Below is a small trained network, with its code and all its weights. Each question gives an input and a target symbol and asks what happens when units are switched off, that is, made to give their printed mean instead of their output.

import numpy as np


def w(rows, s, z=0):
    codes = np.array(rows[::2]) - 128.0
    scale = np.full(codes.shape[1], s)
    scale[-1] = z or s
    return codes * scale


def norm(h):
    return h / np.sqrt((h * h).mean(-1, keepdims=True) + 1e-5)


def f(y):
    return y / 2 * (1 + np.tanh(0.7978845608 * (y + 0.044715 * y**3)))


def softmax(a):
    e = np.exp(a - a.max(-1, keepdims=True))
    return e / e.sum(-1, keepdims=True)


def log_softmax(a):
    a = a - a.max(-1, keepdims=True)
    return a - np.log(np.exp(a).sum(-1, keepdims=True))


def net(x, mask):
    ids = ['αβγζηθμξστφψω'.index(c) for c in x.split()]
    T = len(ids)
    res = E[ids] + P[:T]
    r = norm(res)
    for j in range(3):
        rows = slice(3 * j, 3 * j + 3)
        q, k, v = (r @ M[0][rows].T for M in (Q, K, V))
        z = softmax(np.where(np.tri(T) > 0, q @ k.T / 3**0.5, -1e9)) @ v
        o = O[0][rows]
        res = res + np.where(mask[j], z, o[:, -1]) @ o[:, :-1]
    y = f(norm(res) @ A[0][:, :-1].T + A[0][:, -1])
    res = res + np.where(mask[3:15], y, B[0][:, -1]) @ B[0][:, :-1]
    return log_softmax(norm(res)[-1] @ U[:, :-1].T + U[:, -1])


Q, K, V, O, A, B = {}, {}, {}, {}, {}, {}
E = w([
[112,99,117,130,92,167,113],'α',
[142,57,151,163,147,103,161],'β',
[134,56,226,168,193,252,138],'γ',
[197,174,218,159,160,126,151],'ζ',
[105,99,113,134,106,164,112],'η',
[118,112,106,119,89,158,118],'θ',
[109,116,113,129,98,162,102],'μ',
[120,91,110,96,89,157,134],'ξ',
[193,102,81,137,140,153,88],'σ',
[88,148,139,110,111,122,161],'τ',
[99,114,78,140,129,126,118],'φ',
[118,104,107,80,122,111,120],'ψ',
[150,136,92,114,106,86,149],'ω',
],0.0025)
P = w([
[86,65,225,232,21,28,28],'0',
[86,81,198,212,37,30,42],'1',
[93,100,175,192,50,25,55],'2',
[95,103,155,183,71,56,84],'3',
[101,109,140,177,83,84,106],'4',
[101,114,129,166,98,113,123],'5',
[101,124,114,155,112,138,135],'6',
[102,126,105,145,128,165,151],'7',
[106,137,94,132,147,188,167],'8',
[106,154,81,125,175,211,184],'9',
[117,161,75,114,179,232,204],'10',
[122,167,64,113,194,255,221],'11',
],0.00087)
Q[0] = w([
[98,89,134,140,50,184,80],'H1',
[129,184,151,198,174,41,84],'H1',
[46,62,92,139,24,228,63],'H1',
[202,196,219,205,162,84,137],'H2',
[167,158,157,72,149,145,150],'H2',
[171,167,163,139,165,134,138],'H2',
[74,58,58,78,81,239,130],'H3',
[245,188,254,66,218,18,119],'H3',
[92,76,99,133,87,70,94],'H3',
],0.0071)
K[0] = w([
[92,179,76,94,163,130,138],'H1',
[118,88,178,135,49,74,120],'H1',
[97,166,80,71,164,149,152],'H1',
[99,49,199,143,103,66,49],'H2',
[101,122,166,242,170,139,115],'H2',
[113,83,193,175,152,118,56],'H2',
[138,167,64,101,192,146,187],'H3',
[127,118,170,188,79,110,76],'H3',
[122,145,83,74,64,2,140],'H3',
],0.0057)
V[0] = w([
[145,165,169,118,130,163,36],'H1',
[145,156,62,134,192,86,91],'H1',
[122,112,90,126,139,147,90],'H1',
[47,107,205,146,153,129,73],'H2',
[159,188,83,95,69,85,160],'H2',
[132,100,142,47,141,93,193],'H2',
[196,143,72,253,136,164,162],'H3',
[93,98,217,225,104,140,134],'H3',
[62,184,105,164,149,110,156],'H3',
],0.0022)
O[0] = w([
[150,178,95,113,62,240,97,118],'H1',
[73,102,58,142,157,127,74,4],'H1',
[150,144,81,163,145,131,143,230],'H1',
[137,108,39,94,157,143,154,242],'H2',
[198,182,182,117,50,135,75,71],'H2',
[107,67,174,126,129,100,77,14],'H2',
[179,79,167,235,34,146,120,1],'H3',
[134,152,137,149,151,230,209,204],'H3',
[52,167,117,183,2,110,162,31],'H3',
],0.0022,0.00076)
A[0] = w([
[83,176,121,121,106,131,93,190],'N1',
[173,94,167,58,126,120,127,177],'N2',
[139,122,173,144,68,2,59,48],'N3',
[81,133,82,98,136,99,52,85],'N4',
[215,218,98,143,115,114,191,108],'N5',
[212,112,111,124,152,113,219,151],'N6',
[150,149,160,101,93,186,170,141],'N7',
[135,125,101,111,160,178,165,145],'N8',
[228,233,245,159,234,132,148,99],'N9',
[178,99,117,132,107,162,115,136],'N10',
[196,153,199,214,129,160,191,173],'N11',
[107,105,106,182,197,127,163,253],'N12',
],0.0033,0.00059)
B[0] = w([
[110,75,171,139,136,98,183,146],'N1',
[104,157,83,194,138,157,120,163],'N2',
[110,118,198,137,42,234,79,53],'N3',
[129,42,136,76,137,114,92,213],'N4',
[75,71,140,110,99,190,78,123],'N5',
[110,106,208,197,107,124,72,206],'N6',
[112,144,178,91,158,76,88,190],'N7',
[143,161,173,155,79,96,77,255],'N8',
[138,111,32,96,35,139,176,147],'N9',
[155,155,103,139,151,81,106,202],'N10',
[133,101,78,1,152,65,117,210],'N11',
[168,163,173,95,62,112,114,238],'N12',
],0.0025,0.00098)
U = w([
[178,145,168,93,111,113,129,1],'α',
[221,35,223,164,115,16,193,116],'β',
[194,56,189,103,191,250,206,94],'γ',
[212,120,65,14,27,128,208,93],'ζ',
[152,148,151,183,125,177,175,121],'η',
[156,200,166,93,97,45,81,105],'θ',
[90,235,81,100,125,229,84,120],'μ',
[111,178,229,204,232,90,69,126],'ξ',
[254,121,36,199,166,123,33,167],'σ',
[27,188,197,99,125,81,248,191],'τ',
[72,91,21,236,60,90,209,146],'φ',
[60,17,65,43,203,62,98,160],'ψ',
[73,39,207,140,12,189,46,132],'ω',
],0.0077,0.0021)

Each question gives the input, a string of symbols that net reads in full, and the target symbol t.
The units are the heads (3 rows each of Q, K, V and O) and the neurons (one row each of A and B). Each row of codes is followed by its name. A weight is (code - 128) times the scale printed after its matrix; where a second scale follows, it is the last column's (O, A, B and U).
mask holds one flag per unit, heads first, then neurons. A switched-off unit (its flag False) gives its mean, the last column of its rows in O or B, instead of its output. The means were averaged over made-up inputs and are rounded, as every weight is.
A unit's drop is (log p(t) with every unit on - log p(t) with that unit switched off) / (log p(t) with every unit on - log p(t) with every unit switched off).
The circuit of an input: a set's keep is (log p(t) with only the set's units on - log p(t) with every unit switched off) / (log p(t) with every unit on - log p(t) with every unit switched off). Starting from the 12 units with the biggest drops (on a tie, the unit counted first), units are removed one at a time, each time the one whose removal leaves the highest keep (on an exact tie, the one counted first), for as long as the keep stays at least 0.8.
circuit, biggest first: the units of the circuit, biggest drop first
top k neurons: the k neurons with the biggest drops, biggest first
which heads matter: for each layer, one digit per head in row order, 1 if its drop is at least 0.15 and else 0, layers parted by /
input α φ γ β θ, target θ: which heads matter : 101
input ω φ ξ ψ τ γ ψ ψ μ, target ψ: circuit, biggest first : H3
input η μ μ ζ η, target μ: which heads matter : 111
input ψ β φ μ ω, target ω: which heads matter : 000
input θ β τ η α θ ξ ω ζ σ φ φ, target φ: which heads matter : 001
input τ ζ η ω θ τ τ ξ σ ζ ω μ, target ω: circuit, biggest first : H3; H2
input ψ ξ ξ μ θ β φ σ σ ω σ ψ, target ω: circuit, biggest first : H3; H2; N3
input σ ξ σ ψ θ η φ θ μ, target φ: circuit, biggest first : H3; H1; N3
input η μ ζ α, target μ: which heads matter : 111
input θ γ φ θ θ, target φ: circuit, biggest first : N12; N11; N5
input γ φ μ η, target φ: which heads matter : 000
input φ σ μ σ τ τ θ, target τ: circuit, biggest first : H3; H1; N9
input φ ζ μ η ψ ψ ψ ψ ζ ψ φ, target ψ: which heads matter : 001
input ψ ω ψ, target ω: circuit, biggest first : N3
input μ σ θ, target σ: which heads matter : 001
input ψ τ α σ ξ, target σ: top 3 neurons : N11; N2; N9
input τ θ θ ψ τ η ψ ζ σ μ η, target σ: top 3 neurons : N9; N3; N10
input γ η φ τ ψ φ σ σ γ θ, target σ: circuit, biggest first : H3; N9; N10
input ζ φ θ, target φ: which heads matter : 001
input ξ ξ μ φ σ μ, target φ: which heads matter : 100
input ζ σ σ ξ σ ζ ξ ζ φ β θ η, target φ: top neuron : N4
input ζ φ φ θ ω θ τ ξ μ, target τ: top 3 neurons : N6; N1; N11
input η ψ τ η α, target τ: top 2 neurons : N11; N9
input ω ζ ψ σ θ ψ ω η ψ φ μ, target ψ: top 2 neurons : N4; N6
input γ θ σ α φ μ ψ ψ α τ φ, target φ: top 2 neurons : N11; N7
input μ φ θ φ τ β ξ α, target ξ: top 3 neurons : N9; N7; N11
input γ μ γ ζ, target ζ: top neuron : N9
input η μ φ σ μ μ, target σ: top 3 neurons : N9; N10; N3
